Here is a tiny trained network, its code and every weight. The questions are about switching its units off for an input and a class, where a switched-off unit gives its printed mean instead of its output.

import numpy as np


def w(rows, s, z=0):
    codes = np.array(rows[::2]) - 128.0
    scale = np.full(codes.shape[1], s)
    scale[-1] = z or s
    return codes * scale


def f(y):
    return np.maximum(y, 0)


def log_softmax(a):
    a = a - a.max(-1, keepdims=True)
    return a - np.log(np.exp(a).sum(-1, keepdims=True))


def net(x, mask):
    res = np.array(x, float).reshape(1, 5) / 4 @ E
    y = f(res @ A[0][:, :-1].T + A[0][:, -1])
    res = res + np.where(mask, y, B[0][:, -1]) @ B[0][:, :-1]
    return log_softmax(res[-1] @ U[:, :-1].T + U[:, -1])


A, B = {}, {}
E = w([
[151,80,46,136,89,120,185,134,171],'x0',
[227,150,142,74,191,156,81,150,11],'x1',
[46,116,151,84,48,220,25,99,123],'x2',
[86,70,87,148,144,79,128,162,71],'x3',
[101,143,136,61,84,107,187,85,169],'x4',
],0.011)
A[0] = w([
[112,152,115,17,177,207,89,128,83,139],'n1',
[149,89,73,173,95,73,240,164,25,169],'n2',
[113,135,128,45,148,221,118,115,46,155],'n3',
[126,91,201,196,205,104,212,36,142,40],'n4',
[103,140,109,50,170,98,131,90,68,252],'n5',
[201,52,38,176,31,181,82,142,162,160],'n6',
[27,202,76,87,69,162,152,165,158,73],'n7',
[116,88,221,31,113,169,138,113,93,87],'n8',
[47,160,139,69,69,85,97,78,175,37],'n9',
[44,144,185,58,76,95,168,99,143,121],'n10',
[91,34,117,158,155,49,228,194,96,215],'n11',
[112,220,254,164,230,155,90,161,221,222],'n12',
],0.007,0.0023)
B[0] = w([
[208,136,61,107,102,207,20,112,90,213],'n1',
[171,188,105,130,140,142,67,91,128,241],'n2',
[143,157,88,144,185,226,70,127,175,213],'n3',
[92,158,178,138,177,127,141,183,160,181],'n4',
[94,197,143,201,254,218,133,118,93,185],'n5',
[131,118,112,124,247,77,58,223,87,200],'n6',
[189,90,107,124,96,43,172,133,161,186],'n7',
[123,127,28,141,202,120,39,178,180,184],'n8',
[138,119,115,105,30,73,150,104,191,191],'n9',
[147,70,137,149,91,197,135,85,248,192],'n10',
[69,148,73,179,87,182,60,228,139,248],'n11',
[87,100,227,103,129,90,146,76,41,207],'n12',
],0.0067,0.011)
U = w([
[198,150,19,188,199,192,2,196,98,183],'0',
[99,192,201,117,154,92,164,111,113,182],'1',
[213,177,149,32,166,126,188,102,117,92],'2',
[154,102,128,98,31,131,148,66,157,4],'3',
],0.0066,0.0028)

Each question gives the input, the list of numbers given to net, and the class t.
The units are the neurons (one row each of A and B). Each row of codes is followed by its name. A weight is (code - 128) times the scale printed after its matrix; where a second scale follows, it is the last column's (A, B and U).
mask holds one flag per neuron, in row order. A switched-off neuron (its flag False) gives its mean, the last column of its row in B, instead of its output. The means were averaged over made-up inputs and are rounded, as every weight is.
A unit's drop is (log p(t) with every unit on - log p(t) with that unit switched off) / (log p(t) with every unit on - log p(t) with every unit switched off).
The circuit of an input: a set's keep is (log p(t) with only the set's units on - log p(t) with every unit switched off) / (log p(t) with every unit on - log p(t) with every unit switched off). Starting from all 12 units, units are removed one at a time, each time the one whose removal leaves the highest keep (on an exact tie, the one counted first), for as long as the keep stays at least 0.8.
units of the circuit, in order: the units of the circuit, biggest drop first
top k neurons: the k neurons with the biggest drops, biggest first
drop when u is switched off: that unit's drop, to one decimal
input [5,5,-1,-5,4], class 2: top 2 neurons -> (n11; n2)
input [-5,-7,-2,-5,2], class 3: units of the circuit, in order -> (n10; n9)
input [7,0,2,-4,2], class 2: top 2 neurons -> (n11; n6)
input [2,5,-5,-5,3], class 2: units of the circuit, in order -> (n11; n8)
input [-8,-3,8,-5,4], class 3: units of the circuit, in order -> (n9)
input [-3,0,-7,1,8], class 1: units of the circuit, in order -> (n1; n4)
input [-2,-4,-3,-4,5], class 3: units of the circuit, in order -> (n10; n6)
input [-3,-1,-4,0,6], class 1: units of the circuit, in order -> (n1; n3)
input [7,-2,2,-6,1], class 2: top 2 neurons -> (n6; n11)
input [-1,-4,-5,-4,-8], class 1: top 2 neurons -> (n12; n1)
input [-6,-8,-3,-5,-1], class 1: top 3 neurons -> (n12; n4; n1)
input [-7,-6,7,2,1], class 3: drop when n10 is switched off -> 0.0
input [-7,-4,0,-7,1], class 1: drop when n12 is switched off -> 0.5
input [5,-7,2,-3,-2], class 3: drop when n7 is switched off -> 0.1
